Below are the code and all the weights of a small trained network. Each question names an input and a target symbol and asks about switching units off, where a switched-off unit gives its printed mean instead of its output.

import numpy as np


def w(rows, s, z=0):
    codes = np.array(rows[::2]) - 128.0
    scale = np.full(codes.shape[1], s)
    scale[-1] = z or s
    return codes * scale


def f(y):
    return np.maximum(y, 0)


def softmax(a):
    e = np.exp(a - a.max(-1, keepdims=True))
    return e / e.sum(-1, keepdims=True)


def log_softmax(a):
    a = a - a.max(-1, keepdims=True)
    return a - np.log(np.exp(a).sum(-1, keepdims=True))


def net(x, mask):
    ids = ['ΓΛΞΠεημ'.index(c) for c in x.split()]
    T = len(ids)
    res = E[ids] + P[:T]
    u = 0
    for l in range(2):
        q, k, v = (res @ M[l].T for M in (Q, K, V))
        z = softmax(np.where(np.tri(T) > 0, q @ k.T / 2**0.5, -1e9)) @ v
        res = res + np.where(mask[u], z, O[l][:, -1]) @ O[l][:, :-1]
        u += 1
        y = f(res @ A[l][:, :-1].T + A[l][:, -1])
        res = res + np.where(mask[u : u + 8], y, B[l][:, -1]) @ B[l][:, :-1]
        u += 8
    return log_softmax(res[-1] @ U[:, :-1].T + U[:, -1])


Q, K, V, O, A, B = {}, {}, {}, {}, {}, {}
E = w([
[87,101,146,48,93],'Γ',
[199,50,56,188,159],'Λ',
[143,87,104,87,61],'Ξ',
[41,101,175,63,138],'Π',
[177,57,88,181,98],'ε',
[74,75,138,171,132],'η',
[105,66,126,254,152],'μ',
],0.016)
P = w([
[166,152,188,153,119],'0',
[143,123,146,116,109],'1',
[137,179,40,117,188],'2',
[149,97,153,116,114],'3',
[63,175,66,128,189],'4',
[148,76,159,112,120],'5',
[70,160,76,146,201],'6',
[142,60,148,115,101],'7',
[74,168,65,155,210],'8',
[131,40,161,97,100],'9',
[153,148,68,126,249],'10',
],0.011)
Q[0] = w([
[130,173,5,90,234],'L0H1',
[51,61,34,116,144],'L0H1',
],0.013)
K[0] = w([
[51,3,89,101,140],'L0H1',
[182,13,212,117,140],'L0H1',
],0.014)
V[0] = w([
[47,154,87,140,82],'L0H1',
[63,2,92,123,122],'L0H1',
],0.0081)
O[0] = w([
[105,163,133,197,44,95],'L0H1',
[22,140,3,106,52,254],'L0H1',
],0.0061,0.0067)
A[0] = w([
[142,165,2,149,211,95],'L0N1',
[118,178,207,179,53,92],'L0N2',
[140,144,143,79,97,109],'L0N3',
[225,170,143,139,168,17],'L0N4',
[97,52,171,161,144,250],'L0N5',
[115,244,79,44,141,172],'L0N6',
[162,114,172,195,115,237],'L0N7',
[189,103,175,46,40,200],'L0N8',
],0.0085,0.0018)
B[0] = w([
[52,152,147,61,103,254],'L0N1',
[125,104,201,49,255,133],'L0N2',
[160,110,103,104,150,157],'L0N3',
[86,124,139,60,170,130],'L0N4',
[129,70,121,65,165,225],'L0N5',
[117,117,94,155,141,199],'L0N6',
[68,124,62,104,165,159],'L0N7',
[167,129,41,122,92,203],'L0N8',
],0.0095,0.0064)
Q[1] = w([
[5,233,60,153,125],'L1H1',
[79,72,100,116,100],'L1H1',
],0.022)
K[1] = w([
[57,5,83,98,66],'L1H1',
[201,114,184,125,159],'L1H1',
],0.022)
V[1] = w([
[52,197,197,4,115],'L1H1',
[254,159,59,71,81],'L1H1',
],0.016)
O[1] = w([
[30,108,110,157,37,41],'L1H1',
[170,5,153,216,94,254],'L1H1',
],0.015,0.0041)
A[1] = w([
[82,81,100,183,99,114],'L1N1',
[23,148,89,113,93,95],'L1N2',
[199,125,131,79,204,40],'L1N3',
[74,125,166,134,22,145],'L1N4',
[197,128,2,129,80,150],'L1N5',
[149,93,52,31,204,254],'L1N6',
[174,50,171,93,179,120],'L1N7',
[155,45,165,193,103,91],'L1N8',
],0.0087,0.005)
B[1] = w([
[160,164,216,69,118,213],'L1N1',
[194,156,31,183,84,210],'L1N2',
[185,167,219,190,25,190],'L1N3',
[147,125,241,210,217,192],'L1N4',
[59,132,152,141,185,166],'L1N5',
[90,83,183,135,216,239],'L1N6',
[120,98,60,217,119,209],'L1N7',
[115,175,87,1,50,251],'L1N8',
],0.0086,0.031)
U = w([
[48,79,183,129,101,121],'Γ',
[2,6,129,159,180,196],'Λ',
[193,104,88,99,120,90],'Ξ',
[103,134,130,193,100,55],'Π',
[200,90,127,159,154,99],'ε',
[99,120,66,111,153,251],'η',
[186,146,147,95,155,49],'μ',
],0.006,0.0029)

Each question gives the input, a string of symbols that net reads in full, and the target symbol t.
The units are the heads (2 rows each of Q, K, V and O) and the neurons (one row each of A and B). Each row of codes is followed by its name. A weight is (code - 128) times the scale printed after its matrix; where a second scale follows, it is the last column's (O, A, B and U).
mask holds one flag per unit, layer by layer, with each layer's heads first. A switched-off unit (its flag False) gives its mean, the last column of its rows in O or B, instead of its output. The means were averaged over made-up inputs and are rounded, as every weight is.
A unit's drop is (log p(t) with every unit on - log p(t) with that unit switched off) / (log p(t) with every unit on - log p(t) with every unit switched off).
The circuit of an input: a set's keep is (log p(t) with only the set's units on - log p(t) with every unit switched off) / (log p(t) with every unit on - log p(t) with every unit switched off). Starting from the 12 units with the biggest drops (on a tie, the unit counted first), units are removed one at a time, each time the one whose removal leaves the highest keep (on an exact tie, the one counted first), for as long as the keep stays at least 0.8.
circuit, biggest first: the units of the circuit, biggest drop first
k most important neurons: the k neurons with the biggest drops, biggest first
k most important neurons of layer l: the k neurons of layer l with the biggest drops, biggest first
input ε Π Λ ε η Π Π η Π μ Ξ, target μ: 2 most important neurons	[L0N1 L1N3]
input Ξ η Ξ μ Ξ, target μ: circuit, biggest first	[L1H1 L0N5]
input Ξ Ξ μ Π Γ, target Π: 2 most important neurons	[L0N5 L1N2]
input ε Γ Π Π Π Γ, target ε: circuit, biggest first	[L1H1 L0N1]
input Γ Π Π Γ Ξ Π Γ ε, target Γ: circuit, biggest first	[L1H1 L1N1]
input ε μ η Π ε Ξ μ Π Π, target Π: circuit, biggest first	[L1H1 L1N2]
input Γ μ Γ Λ η, target Λ: 2 most important neurons of layer 0	[L0N1 L0N8]
input Ξ ε Π Ξ Π Γ Π ε, target Ξ: most important neuron of layer 1	[L1N8]
input Π η μ, target η: circuit, biggest first	[L1H1 L1N3]
input μ ε ε ε Π Π Γ, target Π: circuit, biggest first	[L1H1 L1N2 L1N4]
input Γ Π η ε Π ε ε, target ε: 3 most important neurons	[L0N1 L1N3 L1N7]
input μ η Λ μ Ξ Π ε ε Π η η, target η: 2 most important neurons	[L0N5 L1N2]
input μ Ξ Ξ μ ε ε, target μ: 2 most important neurons	[L0N1 L1N3]
input Π Π η Π μ Γ Ξ μ ε, target μ: circuit, biggest first	[L0N5 L1H1]
input ε μ Π μ μ Π μ Ξ Γ Λ ε, target Λ: circuit, biggest first	[L1N8 L1N2]
input Λ η μ Γ Γ Π η μ Ξ ε Γ, target ε: circuit, biggest first	[L1H1 L0N1 L1N7]
input Ξ Π μ Ξ Π Γ η Γ, target Ξ: circuit, biggest first	[L1H1 L1N8 L0N1 L0N8]
input Π ε Π Λ Π ε Π Ξ, target Π: 2 most important neurons of layer 1	[L1N2 L1N4]
input Λ Π Λ η η Γ Ξ Ξ Π μ Π, target μ: 2 most important neurons of layer 1	[L1N3 L1N7]
input η η Γ μ Π ε Ξ η μ Π, target η: 2 most important neurons	[L1N2 L0N2]
